(68): [  9.2 -53.4 -25.3 -28.9  -0.4 -56.0 -45.6   9.2  57.2   4.4 -56.0]
(111): [-19.2 -53.4 -25.4 -53.4  -0.4 -56.0 -45.6   9.2  57.2   4.4 -25.4]
(91): [-30.3 -37.0 -36.3 -30.3 -57.7 -37.0 -36.3  -4.4  90.9 -37.0 -58.7]
(127): [-26.5 -53.4 -25.4 -37.1  -0.4 -56.0 -45.6   9.2  57.2   4.4 -56.0]
(3): [ -1.4 -37.0 -22.5  15.4 -30.2 -13.2 -45.2   2.7  52.2   8.2 -83.9]
(154): [-68.1 -40.2 -68.1 -28.3 -37.0 -27.0 -37.0 -37.0 -68.1 -68.1 -68.4]
places (127): [-53.4]
2
places (154): [-37.0]
5 7 8
places (111): [-25.4]
3 11
places (68): [9.2]
1 8
places (3): [-1.4]
1
places (91): [-30.3]
1 4

(78): [-20.5  17.4   7.3 -16.2 -50.3  -3.4  -9.4 -27.4]
(143): [-20.5  17.4   7.3 -16.2 -50.3  -3.4  -4.9 -10.3]
(164): [ -4.0  22.2  -9.3  16.1  -8.5 -54.1   1.0   3.7]
(138): [ 21.6 -13.0  -9.3  52.8  61.8  52.8  35.9  53.9]
(84): [-18.9  48.6 -18.9 -50.6 -67.6 -82.3 -70.4 -23.9]
(125): [ 60.8 -23.3  60.9  60.8  12.3  12.3  40.6  20.9]
(113): [ 17.2  48.5  20.8  -8.7 -69.9  48.5  17.2  48.5]
places (138): [-9.3]
3
places (125): [60.8]
1 4
places (84): [-18.9]
1 3
places (143): [-50.3]
5
places (113): [48.5]
2 6 8

(8): [-25.3 -41.5  20.8  20.8 -73.4 -68.2 -39.7 -41.5  20.5 -11.6  -7.5 -41.5
  51.6 -15.8 -41.5 -41.5  32.2]
(43): [-25.3  -7.7  20.8  40.4 -73.4 -68.2 -39.7  -3.0  20.5 -11.6  -7.5  29.4
 -29.4 -41.4 -36.4  -1.8 -28.5]
(86): [-25.3  -7.7  20.8  40.4 -73.4 -68.2 -39.7  -3.0  -1.8 -11.6  -7.5  29.4
 -29.4   3.9 -36.4  -1.8 -27.6]
places (8): [-41.5]
2 8 12 15 16
places (43): [-41.4]
14
places (86): [-1.8]
9 16

(96): [ 12.3 -23.6 -32.0  63.4  12.2  58.1]
(24): [ 10.0  64.0 -30.4  64.0  12.4  64.0]
(27): [-7.4 -7.4 14.0 -7.4 71.8 -7.4]
(77): [ 12.5 -23.5  66.0  -7.5  12.5 -23.5]
(45): [ 16.9 -83.5 -26.6 -83.5  21.1   8.4]
places (24): [12.4]
5
places (77): [-23.5]
2 6
places (77): [-7.5]
4
places (77): [12.5]
1 5
places (96): [58.1]
6
places (27): [-7.4]
1 2 4 6

(173): [ 25.6 -75.0 -67.7 -50.9 -45.4 -44.8 -32.6 -62.5 -38.4 -33.5 -19.2 -82.8
  -5.1 -42.7  22.5]
(109): [ -3.6  37.0  17.7  55.2  47.5   0.2  -6.2  12.1 -10.2  -2.9  14.1  42.1
   2.7  -8.2  39.9]
(74): [-39.6 -27.3  10.3 -16.8 -28.6  29.7   2.1 -15.0 -49.7  27.6  43.5  29.7
 -22.7  29.8 -28.6]
(53): [-17.7  28.6  -0.3  60.2  48.2   3.1 -10.1 -31.9 -31.9  -1.6  25.4  21.5
 -17.2  -4.6  54.6]
(144): [ -9.3 -11.6   6.6 -10.9 -11.6   2.8  11.8  -5.3  10.1   5.8 -10.2  -9.3
 -11.5   1.4  -3.6]
(71): [-35.8 -20.3  12.9  -8.1 -22.3  26.7  -4.0 -12.9 -53.3  25.0  48.5 -16.7
 -19.4  24.8 -33.1]
(62): [-63.9 -69.1  15.8 -52.8 -50.1  53.2  36.3 -47.7 -38.2  53.5  15.9 -28.5
 -62.1  54.9 -15.5]
(37): [ 54.5 -39.6  11.2 -24.0 -39.6 -39.6  25.0 -39.6 -34.9  44.5  24.3 -45.7
 -59.1  47.2 -17.3]
(149): [-28.9 -45.9  44.4 -39.4 -28.4  18.1  52.7 -15.0  41.4  29.1 -52.2 -28.2
 -36.2  12.1  -3.7]
places (109): [-3.6]
1
places (53): [54.6]
15
places (37): [-39.6]
2 5 6 8
places (74): [-28.6]
5 15
places (74): [29.8]
14

(132): [-55.3 -55.3   1.9 -29.6 -10.1  69.1 -55.2]
(76): [-77.8  79.3 -77.8 -77.8 -27.4  79.3  79.3]
(139): [-55.3 -46.9 -10.1 -29.6 -10.1  69.1  79.2]
(52): [-77.8 -51.2  -1.7 -53.3  47.9  48.1  79.3]
places (76): [79.3]
2 6 7
places (52): [47.9]
5
places (132): [-29.6]
4
places (76): [-77.8]
1 3 4
places (139): [-55.3]
1

